Here is a tiny trained network, its code and every weight. The questions are about switching its units off for an input and a class, where a switched-off unit gives its printed mean instead of its output.

import numpy as np


def w(rows, s, z=0):
    codes = np.array(rows[::2]) - 128.0
    scale = np.full(codes.shape[1], s)
    scale[-1] = z or s
    return codes * scale


def norm(h):
    return h / np.sqrt((h * h).mean(-1, keepdims=True) + 1e-5)


def f(y):
    return y / 2 * (1 + np.tanh(0.7978845608 * (y + 0.044715 * y**3)))


def log_softmax(a):
    a = a - a.max(-1, keepdims=True)
    return a - np.log(np.exp(a).sum(-1, keepdims=True))


def net(x, mask):
    res = np.array(x, float).reshape(1, 3) / 4 @ E
    u = 0
    for l in range(3):
        y = f(norm(res) @ A[l][:, :-1].T + A[l][:, -1])
        res = res + np.where(mask[u : u + 3], y, B[l][:, -1]) @ B[l][:, :-1]
        u += 3
    return log_softmax(norm(res)[-1] @ U[:, :-1].T + U[:, -1])


A, B = {}, {}
E = w([
[119,254,188,193,199,117,135,67,80],'x0',
[142,211,116,75,74,128,40,238,20],'x1',
[206,201,148,144,11,139,229,108,113],'x2',
],0.0077)
A[0] = w([
[143,12,86,198,113,35,229,147,230,85],'0.n1',
[74,140,177,234,158,146,129,64,180,3],'0.n2',
[165,146,140,65,4,146,238,62,190,135],'0.n3',
],0.0044,0.004)
B[0] = w([
[146,169,107,133,129,254,124,85,163,251],'0.n1',
[101,174,184,72,123,55,206,111,62,156],'0.n2',
[122,64,135,238,76,134,119,214,188,255],'0.n3',
],0.0089,0.0033)
A[1] = w([
[134,49,36,33,32,94,106,213,131,1],'1.n1',
[211,154,119,151,83,141,213,167,67,68],'1.n2',
[124,2,49,122,82,144,135,69,203,4],'1.n3',
],0.007,0.0023)
B[1] = w([
[55,37,97,143,91,133,130,123,56,254],'1.n1',
[226,137,140,116,84,83,83,26,142,187],'1.n2',
[208,254,153,94,203,188,138,154,133,242],'1.n3',
],0.0095,0.0057)
A[2] = w([
[106,201,131,60,233,198,68,128,120,3],'2.n1',
[100,83,156,254,200,80,205,30,161,15],'2.n2',
[92,96,130,12,235,172,192,53,119,79],'2.n3',
],0.0082,0.003)
B[2] = w([
[140,156,180,87,134,107,142,182,160,253],'2.n1',
[107,3,163,159,138,64,115,135,137,233],'2.n2',
[70,211,37,30,53,121,185,75,102,233],'2.n3',
],0.012,0.0057)
U = w([
[108,194,75,27,165,204,162,134,167,117],'0',
[178,78,103,213,132,232,180,148,212,182],'1',
[35,74,145,81,153,27,172,81,135,174],'2',
[153,33,210,249,150,64,153,61,170,3],'3',
[40,51,48,104,171,161,68,162,56,175],'4',
[158,41,105,149,17,151,118,149,74,44],'5',
[106,159,200,112,212,99,76,239,117,109],'6',
[191,203,161,155,107,94,97,69,104,186],'7',
],0.017,0.003)

Each question gives the input, the list of numbers given to net, and the class t.
The units are the neurons (one row each of A and B). Each row of codes is followed by its name. A weight is (code - 128) times the scale printed after its matrix; where a second scale follows, it is the last column's (A, B and U).
mask holds one flag per neuron, layer by layer. A switched-off neuron (its flag False) gives its mean, the last column of its row in B, instead of its output. The means were averaged over made-up inputs and are rounded, as every weight is.
A unit's drop is (log p(t) with every unit on - log p(t) with that unit switched off) / (log p(t) with every unit on - log p(t) with every unit switched off).
The circuit of an input: a set's keep is (log p(t) with only the set's units on - log p(t) with every unit switched off) / (log p(t) with every unit on - log p(t) with every unit switched off). Starting from all 9 units, units are removed one at a time, each time the one whose removal leaves the highest keep (on an exact tie, the one counted first), for as long as the keep stays at least 0.8.
units of the circuit, in order: the units of the circuit, biggest drop first
unit that matters most: the unit with the biggest drop
k most important neurons: the k neurons with the biggest drops, biggest first
top k neurons in layer l: the k neurons of layer l with the biggest drops, biggest first
drop of u: that unit's drop, to one decimal
input [0,5,0], class 4: unit that matters most => 1.n3
input [-5,0,5], class 1: units of the circuit, in order => 1.n3; 2.n3
input [2,2,0], class 6: 4 most important neurons => 0.n3; 2.n3; 1.n1; 0.n2
input [6,-7,-5], class 2: units of the circuit, in order => 2.n3; 0.n3; 2.n2
input [-7,-1,3], class 1: units of the circuit, in order => 0.n3; 1.n3
input [8,-1,5], class 3: units of the circuit, in order => 1.n3; 2.n2
input [1,-3,5], class 3: 2 most important neurons => 2.n2; 2.n3
input [-3,0,1], class 1: 2 most important neurons => 0.n3; 2.n3
input [-8,-5,0], class 0: 2 most important neurons => 1.n3; 2.n2
input [3,0,5], class 3: 3 most important neurons => 1.n3; 0.n3; 2.n3
input [1,-1,8], class 3: top 2 neurons in layer 1 => 1.n3; 1.n2
input [5,-1,-7], class 2: top 2 neurons in layer 2 => 2.n3; 2.n2
input [2,1,-8], class 6: 3 most important neurons => 1.n1; 2.n1; 0.n1
input [4,-8,-2], class 2: unit that matters most => 2.n3
input [4,-1,7], class 3: 2 most important neurons => 1.n3; 0.n3
input [0,-1,-6], class 0: 2 most important neurons => 2.n3; 0.n3
input [7,-1,-5], class 2: 2 most important neurons => 1.n3; 0.n3
input [0,1,0], class 4: 3 most important neurons => 0.n1; 1.n3; 0.n2
input [-6,-8,-1], class 0: 2 most important neurons => 1.n3; 2.n3
input [0,7,0], class 4: 2 most important neurons => 1.n3; 2.n1
input [-7,-7,-2], class 0: drop of 1.n3 => 0.3
input [-2,-7,-5], class 0: drop of 1.n3 => 0.2
input [-6,-1,-8], class 0: drop of 1.n3 => 0.5
